Here is a tiny trained network, its code and every weight. The questions are about switching its units off for an input and a class, where a switched-off unit gives its printed mean instead of its output.

import numpy as np


def w(rows, s, z=0):
    codes = np.array(rows[::2]) - 128.0
    scale = np.full(codes.shape[1], s)
    scale[-1] = z or s
    return codes * scale


def f(y):
    return np.maximum(y, 0)


def log_softmax(a):
    a = a - a.max(-1, keepdims=True)
    return a - np.log(np.exp(a).sum(-1, keepdims=True))


def net(x, mask):
    res = np.array(x, float).reshape(1, 4) / 4 @ E
    y = f(res @ A[0][:, :-1].T + A[0][:, -1])
    res = res + np.where(mask, y, B[0][:, -1]) @ B[0][:, :-1]
    return log_softmax(res[-1] @ U[:, :-1].T + U[:, -1])


A, B = {}, {}
E = w([
[185,157,221,138,134,65],'x0',
[141,195,105,143,50,169],'x1',
[111,51,125,249,106,153],'x2',
[128,128,127,131,129,126],'x3',
],0.014)
A[0] = w([
[87,82,4,63,181,193,62],'n1',
[101,117,71,159,63,184,113],'n2',
[138,117,104,109,112,145,105],'n3',
[117,140,74,195,41,203,109],'n4',
[126,67,178,222,119,142,81],'n5',
[134,216,136,150,24,154,128],'n6',
[123,177,96,61,137,116,254],'n7',
[112,111,160,116,173,102,141],'n8',
[152,161,125,128,89,108,202],'n9',
[142,199,125,145,50,142,55],'n10',
[102,110,47,96,160,159,189],'n11',
[105,94,51,82,151,169,222],'n12',
[120,191,83,54,139,125,38],'n13',
],0.019,0.012)
B[0] = w([
[187,79,176,114,69,49,228],'n1',
[119,172,157,126,226,140,205],'n2',
[123,163,109,119,147,134,143],'n3',
[118,203,162,112,232,141,226],'n4',
[139,58,92,116,2,110,212],'n5',
[118,66,69,122,44,132,220],'n6',
[201,103,196,126,152,52,250],'n7',
[149,186,170,122,169,133,181],'n8',
[86,154,118,133,161,164,190],'n9',
[160,61,137,139,33,86,183],'n10',
[128,86,74,124,44,172,214],'n11',
[61,136,74,162,91,173,229],'n12',
[61,140,85,144,105,198,198],'n13',
],0.021,0.022)
U = w([
[192,114,146,140,92,37,249],'0',
[73,141,42,149,78,161,233],'1',
[119,252,192,106,248,134,39],'2',
],0.011,0.0011)

Each question gives the input, the list of numbers given to net, and the class t.
The units are the neurons (one row each of A and B). Each row of codes is followed by its name. A weight is (code - 128) times the scale printed after its matrix; where a second scale follows, it is the last column's (A, B and U).
mask holds one flag per neuron, in row order. A switched-off neuron (its flag False) gives its mean, the last column of its row in B, instead of its output. The means were averaged over made-up inputs and are rounded, as every weight is.
A unit's drop is (log p(t) with every unit on - log p(t) with that unit switched off) / (log p(t) with every unit on - log p(t) with every unit switched off).
The circuit of an input: a set's keep is (log p(t) with only the set's units on - log p(t) with every unit switched off) / (log p(t) with every unit on - log p(t) with every unit switched off). Starting from the 12 units with the biggest drops (on a tie, the unit counted first), units are removed one at a time, each time the one whose removal leaves the highest keep (on an exact tie, the one counted first), for as long as the keep stays at least 0.8.
units of the circuit, in order: the units of the circuit, biggest drop first
unit that matters most: the unit with the biggest drop
k most important neurons: the k neurons with the biggest drops, biggest first
drop of u: that unit's drop, to one decimal
input [0,0,7,-1], class 1: 3 most important neurons -> [n5, n7, n1]
input [-8,3,2,4], class 2: unit that matters most -> n4
input [2,7,2,3], class 1: 3 most important neurons -> [n6, n7, n1]
input [0,6,-6,5], class 1: 3 most important neurons -> [n13, n1, n6]
input [-1,1,0,2], class 1: 4 most important neurons -> [n1, n4, n8, n7]
input [5,-4,0,-7], class 2: 2 most important neurons -> [n1, n6]
input [-3,8,5,5], class 2: 2 most important neurons -> [n4, n2]
input [-2,-8,3,3], class 1: 3 most important neurons -> [n7, n12, n10]
input [-3,-6,3,7], class 1: 4 most important neurons -> [n7, n12, n11, n10]
input [0,3,3,7], class 2: 2 most important neurons -> [n4, n11]
input [1,4,4,-3], class 1: 3 most important neurons -> [n7, n6, n5]
input [-1,1,8,-2], class 2: 2 most important neurons -> [n4, n2]
input [1,3,7,2], class 1: 2 most important neurons -> [n5, n7]
input [-1,-4,6,1], class 1: units of the circuit, in order -> [n7]
input [-7,0,-5,8], class 0: 4 most important neurons -> [n1, n7, n6, n9]
input [-4,6,8,-2], class 2: drop of n2 -> 0.9
input [-5,0,-3,-3], class 0: drop of n9 -> 0.6
input [3,-3,-4,-5], class 2: drop of n1 -> 0.2
